Here is a tiny trained network, its code and every weight. The questions are about switching its units off for an input and a class, where a switched-off unit gives its printed mean instead of its output.

import numpy as np


def w(rows, s, z=0):
    codes = np.array(rows[::2]) - 128.0
    scale = np.full(codes.shape[1], s)
    scale[-1] = z or s
    return codes * scale


def norm(h):
    return h / np.sqrt((h * h).mean(-1, keepdims=True) + 1e-5)


def f(y):
    return np.maximum(y, 0)


def log_softmax(a):
    a = a - a.max(-1, keepdims=True)
    return a - np.log(np.exp(a).sum(-1, keepdims=True))


def net(x, mask):
    res = np.array(x, float).reshape(1, 4) / 4 @ E
    u = 0
    for l in range(2):
        y = f(norm(res) @ A[l][:, :-1].T + A[l][:, -1])
        res = res + np.where(mask[u : u + 11], y, B[l][:, -1]) @ B[l][:, :-1]
        u += 11
    return log_softmax(norm(res)[-1] @ U[:, :-1].T + U[:, -1])


A, B = {}, {}
E = w([
[113,170,156,137,92,36,98,140,87,254,180,132],'x0',
[175,112,127,105,124,107,50,160,105,99,149,70],'x1',
[127,122,124,154,135,93,153,121,103,100,164,130],'x2',
[223,169,73,105,138,113,167,170,113,148,100,122],'x3',
],0.0076)
A[0] = w([
[152,150,112,131,159,132,192,53,143,107,71,171,202],'0.n0',
[119,113,159,123,146,184,163,118,118,35,53,145,143],'0.n1',
[169,128,108,94,125,120,182,184,62,188,104,99,84],'0.n2',
[255,151,80,96,147,120,162,153,142,82,82,137,81],'0.n3',
[194,228,84,128,47,50,163,166,141,187,135,148,53],'0.n4',
[140,127,28,133,173,182,188,152,93,149,111,178,1],'0.n5',
[191,108,56,168,171,155,139,161,84,127,147,180,106],'0.n6',
[146,118,187,83,142,133,64,209,109,123,187,44,120],'0.n7',
[75,163,178,143,36,89,101,148,69,206,173,131,80],'0.n8',
[155,141,132,90,120,151,68,125,190,18,171,90,160],'0.n9',
[88,127,109,128,83,109,158,138,78,197,131,142,94],'0.n10',
],0.006,0.0033)
B[0] = w([
[152,77,120,101,185,129,102,148,130,236,174,195,214],'0.n0',
[135,114,195,84,187,69,94,97,171,142,222,135,235],'0.n1',
[43,102,141,83,130,161,193,127,141,75,134,149,189],'0.n2',
[119,173,14,191,78,19,195,116,105,197,90,117,223],'0.n3',
[111,197,126,25,186,225,86,81,112,62,188,53,227],'0.n4',
[254,150,134,241,135,206,65,152,141,172,136,115,168],'0.n5',
[146,153,139,117,158,90,144,127,198,205,106,125,176],'0.n6',
[200,117,143,197,180,170,79,124,244,53,124,186,210],'0.n7',
[167,90,59,225,147,133,175,123,220,176,72,103,254],'0.n8',
[60,194,49,136,51,112,184,184,111,87,139,104,222],'0.n9',
[84,115,192,115,87,128,196,126,55,68,63,175,192],'0.n10',
],0.0056,0.0067)
A[1] = w([
[181,233,142,90,159,131,37,85,105,175,206,48,30],'1.n0',
[88,39,156,216,92,133,191,145,97,162,35,152,80],'1.n1',
[36,89,199,44,143,133,212,63,142,175,138,159,225],'1.n2',
[56,58,114,45,176,81,125,82,101,98,254,153,221],'1.n3',
[175,93,198,193,30,54,4,126,124,125,144,107,1],'1.n4',
[124,59,91,175,202,185,139,157,116,208,91,88,41],'1.n5',
[202,18,116,172,160,90,51,64,203,156,151,142,63],'1.n6',
[76,186,158,26,143,175,136,108,201,35,225,178,213],'1.n7',
[227,180,156,104,199,114,45,132,113,196,120,116,101],'1.n8',
[110,252,102,47,126,160,219,90,37,134,117,142,38],'1.n9',
[150,202,74,67,115,98,88,132,86,42,205,19,210],'1.n10',
],0.0051,0.0028)
B[1] = w([
[90,76,213,208,74,160,17,155,78,71,181,114,170],'1.n0',
[65,133,91,171,91,83,212,100,200,82,44,82,177],'1.n1',
[128,88,84,34,75,67,161,46,53,133,116,132,254],'1.n2',
[161,145,204,58,119,178,58,144,68,133,77,164,218],'1.n3',
[244,225,70,149,229,141,136,180,183,166,250,144,156],'1.n4',
[108,87,122,181,111,115,147,87,191,125,147,159,168],'1.n5',
[162,143,93,86,210,209,108,114,73,211,152,214,208],'1.n6',
[110,94,213,148,131,129,109,218,33,109,153,65,249],'1.n7',
[144,143,192,190,140,141,98,168,84,88,198,90,176],'1.n8',
[139,13,157,44,204,114,100,154,75,137,129,253,191],'1.n9',
[74,159,173,162,35,133,127,113,184,76,52,82,235],'1.n10',
],0.0064)
U = w([
[105,51,236,8,186,168,145,89,32,190,180,217,184],'0',
[238,157,98,202,230,178,118,118,217,230,235,213,201],'1',
[103,156,222,194,60,168,39,210,137,34,176,61,207],'2',
[190,237,22,103,44,51,214,196,181,94,45,63,4],'3',
[36,55,130,181,46,59,218,2,188,189,69,152,48],'4',
],0.0078,0.0036)

Each question gives the input, the list of numbers given to net, and the class t.
The units are the neurons (one row each of A and B). Each row of codes is followed by its name. A weight is (code - 128) times the scale printed after its matrix; where a second scale follows, it is the last column's (A, B and U).
mask holds one flag per neuron, layer by layer. A switched-off neuron (its flag False) gives its mean, the last column of its row in B, instead of its output. The means were averaged over made-up inputs and are rounded, as every weight is.
A unit's drop is (log p(t) with every unit on - log p(t) with that unit switched off) / (log p(t) with every unit on - log p(t) with every unit switched off).
The circuit of an input: a set's keep is (log p(t) with only the set's units on - log p(t) with every unit switched off) / (log p(t) with every unit on - log p(t) with every unit switched off). Starting from the 12 units with the biggest drops (on a tie, the unit counted first), units are removed one at a time, each time the one whose removal leaves the highest keep (on an exact tie, the one counted first), for as long as the keep stays at least 0.8.
units of the circuit, in order: the units of the circuit, biggest drop first
unit that matters most: the unit with the biggest drop
top k neurons: the k neurons with the biggest drops, biggest first
k most important neurons of layer l: the k neurons of layer l with the biggest drops, biggest first
drop of u: that unit's drop, to one decimal
input [3,-3,-2,5], class 0: units of the circuit, in order	[0.n4 1.n9]
input [8,0,-3,-3], class 4: units of the circuit, in order	[0.n8 0.n10]
input [4,-2,0,8], class 0: units of the circuit, in order	[1.n9 0.n4]
input [7,0,5,-8], class 4: units of the circuit, in order	[0.n8]
input [5,1,1,0], class 1: top 2 neurons	[0.n8 0.n4]
input [7,-7,2,3], class 0: units of the circuit, in order	[0.n4 1.n9]
input [6,-2,-4,-1], class 4: units of the circuit, in order	[0.n8 0.n10]
input [-7,0,3,8], class 1: top 2 neurons	[0.n0 0.n5]
input [2,2,-8,1], class 2: 2 most important neurons of layer 0	[0.n4 0.n0]
input [1,-1,8,-6], class 4: top 4 neurons	[0.n1 0.n4 1.n1 0.n0]
input [2,-5,8,8], class 0: top 2 neurons	[0.n4 0.n8]
input [0,-8,1,-4], class 0: top 2 neurons	[0.n3 0.n8]
input [3,1,6,-8], class 1: 3 most important neurons of layer 1	[1.n4 1.n6 1.n10]
input [-3,4,-1,2], class 3: units of the circuit, in order	[0.n3]
input [8,-1,6,-5], class 4: 3 most important neurons of layer 0	[0.n8 0.n10 0.n1]
input [8,6,2,6], class 2: drop of 0.n4	0.6
input [4,5,-4,5], class 2: drop of 0.n4	0.7
input [7,5,0,2], class 2: drop of 0.n4	4.4
input [-7,-7,1,-1], class 0: drop of 0.n1	0.4
input [-7,-2,-8,3], class 1: unit that matters most	0.n1
input [8,2,-5,-8], class 1: 2 most important neurons of layer 1	[1.n4 1.n6]
